Below are the code and all the weights of a small trained network. Each question names an input and a class and asks about switching units off, where a switched-off unit gives its printed mean instead of its output.

import numpy as np


def w(rows, s, z=0):
    codes = np.array(rows[::2]) - 128.0
    scale = np.full(codes.shape[1], s)
    scale[-1] = z or s
    return codes * scale


def f(y):
    return np.maximum(y, 0)


def log_softmax(a):
    a = a - a.max(-1, keepdims=True)
    return a - np.log(np.exp(a).sum(-1, keepdims=True))


def net(x, mask):
    res = np.array(x, float).reshape(1, 4) / 4 @ E
    y = f(res @ A[0][:, :-1].T + A[0][:, -1])
    res = res + np.where(mask, y, B[0][:, -1]) @ B[0][:, :-1]
    return log_softmax(res[-1] @ U[:, :-1].T + U[:, -1])


A, B = {}, {}
E = w([
[175,50,208,118],'x0',
[75,12,98,153],'x1',
[131,128,126,129],'x2',
[131,142,155,250],'x3',
],0.013)
A[0] = w([
[163,195,167,139,123],'N1',
[200,182,138,121,125],'N2',
[112,145,137,197,78],'N3',
[106,127,131,79,3],'N4',
[44,199,54,155,101],'N5',
[76,67,130,164,100],'N6',
[146,133,128,177,76],'N7',
[113,156,59,139,89],'N8',
[96,74,93,155,131],'N9',
[103,133,139,206,77],'N10',
[118,148,160,201,77],'N11',
[111,100,86,4,17],'N12',
[95,157,99,146,86],'N13',
[97,168,96,134,100],'N14',
[97,84,113,146,117],'N15',
[189,89,188,114,114],'N16',
[191,185,158,114,101],'N17',
[183,89,211,129,87],'N18',
[83,158,75,125,99],'N19',
[158,134,149,193,70],'N20',
[159,98,198,113,67],'N21',
[90,96,124,197,139],'N22',
[92,66,82,130,115],'N23',
[108,71,86,154,120],'N24',
[199,188,156,125,124],'N25',
],0.015,0.0043)
B[0] = w([
[29,194,153,108,234],'N1',
[16,163,155,121,228],'N2',
[216,145,164,46,201],'N3',
[176,162,161,105,158],'N4',
[154,60,49,215,244],'N5',
[68,143,132,95,222],'N6',
[175,178,134,72,177],'N7',
[150,64,88,183,186],'N8',
[35,172,177,137,209],'N9',
[184,149,151,93,211],'N10',
[218,162,155,16,214],'N11',
[249,213,182,7,245],'N12',
[153,94,77,174,171],'N13',
[135,92,61,230,184],'N14',
[79,171,154,150,192],'N15',
[129,11,35,181,227],'N16',
[38,158,151,128,229],'N17',
[132,1,52,238,238],'N18',
[187,51,73,207,187],'N19',
[218,155,179,74,205],'N20',
[196,75,19,231,205],'N21',
[140,161,159,53,219],'N22',
[49,198,168,132,212],'N23',
[24,127,171,107,207],'N24',
[42,161,166,117,240],'N25',
],0.0077,0.012)
U = w([
[2,159,152,135,36],'0',
[176,65,66,218,152],'1',
[245,165,156,58,253],'2',
],0.015,0.00038)

Each question gives the input, the list of numbers given to net, and the class t.
The units are the neurons (one row each of A and B). Each row of codes is followed by its name. A weight is (code - 128) times the scale printed after its matrix; where a second scale follows, it is the last column's (A, B and U).
mask holds one flag per neuron, in row order. A switched-off neuron (its flag False) gives its mean, the last column of its row in B, instead of its output. The means were averaged over made-up inputs and are rounded, as every weight is.
A unit's drop is (log p(t) with every unit on - log p(t) with that unit switched off) / (log p(t) with every unit on - log p(t) with every unit switched off).
The circuit of an input: a set's keep is (log p(t) with only the set's units on - log p(t) with every unit switched off) / (log p(t) with every unit on - log p(t) with every unit switched off). Starting from the 12 units with the biggest drops (on a tie, the unit counted first), units are removed one at a time, each time the one whose removal leaves the highest keep (on an exact tie, the one counted first), for as long as the keep stays at least 0.8.
circuit, biggest first: the units of the circuit, biggest drop first
unit that matters most: the unit with the biggest drop
k most important neurons: the k neurons with the biggest drops, biggest first
drop when u is switched off: that unit's drop, to one decimal
input [-1,2,-4,-4], class 2: unit that matters most	N12
input [-1,6,-3,-7], class 2: 2 most important neurons	(N12; N2)
input [4,7,3,7], class 0: 4 most important neurons	(N9; N24; N12; N6)
input [8,3,-6,-7], class 1: 3 most important neurons	(N18; N16; N21)
input [-8,-7,4,2], class 1: 3 most important neurons	(N5; N19; N14)
input [-7,-3,-7,7], class 1: 3 most important neurons	(N5; N12; N14)
input [6,-3,-2,6], class 1: 3 most important neurons	(N18; N12; N16)
input [4,-8,7,7], class 0: 3 most important neurons	(N1; N2; N25)
input [7,6,4,-5], class 1: 3 most important neurons	(N21; N18; N16)
input [6,-3,-5,6], class 1: 4 most important neurons	(N18; N12; N16; N21)
input [-3,-7,1,-7], class 0: 4 most important neurons	(N2; N17; N25; N11)
input [-1,-4,0,5], class 2: 3 most important neurons	(N11; N3; N20)
input [-7,4,-1,-8], class 2: drop when N16 is switched off	0.2
input [-6,-4,-8,3], class 1: circuit, biggest first	(N5)
input [-6,7,-2,-8], class 2: drop when N4 is switched off	0.1
input [2,5,1,-7], class 2: drop when N12 is switched off	3.6
